Here is a tiny trained network, its code and every weight. The questions are about switching its units off for an input and a class, where a switched-off unit gives its printed mean instead of its output.

import numpy as np


def w(rows, s, z=0):
    codes = np.array(rows[::2]) - 128.0
    scale = np.full(codes.shape[1], s)
    scale[-1] = z or s
    return codes * scale


def f(y):
    return np.maximum(y, 0)


def log_softmax(a):
    a = a - a.max(-1, keepdims=True)
    return a - np.log(np.exp(a).sum(-1, keepdims=True))


def net(x, mask):
    res = np.array(x, float).reshape(1, 4) / 4 @ E
    y = f(res @ A[0][:, :-1].T + A[0][:, -1])
    res = res + np.where(mask, y, B[0][:, -1]) @ B[0][:, :-1]
    return log_softmax(res[-1] @ U[:, :-1].T + U[:, -1])


A, B = {}, {}
E = w([
[81,247,51],'x0',
[89,164,92],'x1',
[253,142,38],'x2',
[138,124,134],'x3',
],0.006)
A[0] = w([
[63,110,81,40],'n0',
[116,25,15,166],'n1',
[82,189,76,176],'n2',
[85,201,148,102],'n3',
[55,70,172,194],'n4',
[208,248,47,254],'n5',
],0.011,0.0017)
B[0] = w([
[126,99,140,150],'n0',
[128,183,184,167],'n1',
[73,96,143,200],'n2',
[115,139,218,175],'n3',
[111,56,10,201],'n4',
[139,2,179,255],'n5',
],0.0083,0.0079)
U = w([
[118,2,59,251],'0',
[131,151,43,1],'1',
[165,111,154,255],'2',
[76,209,146,1],'3',
[128,167,86,1],'4',
[11,185,180,255],'5',
[84,176,163,1],'6',
],0.0094,0.003)

Each question gives the input, the list of numbers given to net, and the class t.
The units are the neurons (one row each of A and B). Each row of codes is followed by its name. A weight is (code - 128) times the scale printed after its matrix; where a second scale follows, it is the last column's (A, B and U).
mask holds one flag per neuron, in row order. A switched-off neuron (its flag False) gives its mean, the last column of its row in B, instead of its output. The means were averaged over made-up inputs and are rounded, as every weight is.
A unit's drop is (log p(t) with every unit on - log p(t) with that unit switched off) / (log p(t) with every unit on - log p(t) with every unit switched off).
The circuit of an input: a set's keep is (log p(t) with only the set's units on - log p(t) with every unit switched off) / (log p(t) with every unit on - log p(t) with every unit switched off). Starting from all 6 units, units are removed one at a time, each time the one whose removal leaves the highest keep (on an exact tie, the one counted first), for as long as the keep stays at least 0.8.
units of the circuit, in order: the units of the circuit, biggest drop first
unit that matters most: the unit with the biggest drop
k most important neurons: the k neurons with the biggest drops, biggest first
drop of u: that unit's drop, to one decimal
input [-5,-3,8,-4], class 2: units of the circuit, in order	(n4; n1)
input [-8,3,6,5], class 2: units of the circuit, in order	(n4; n1)
input [-8,7,8,-6], class 2: unit that matters most	n1
input [-8,-3,5,-7], class 2: 2 most important neurons	(n4; n1)
input [-7,0,5,6], class 2: 4 most important neurons	(n4; n1; n5; n2)
input [-7,7,5,-8], class 2: 3 most important neurons	(n4; n1; n2)
input [8,7,8,-7], class 0: drop of n5	1.5
input [-8,-2,4,-1], class 2: drop of n5	0.2
input [8,1,7,-1], class 0: drop of n5	1.5
input [-8,-7,8,-2], class 2: drop of n4	0.3
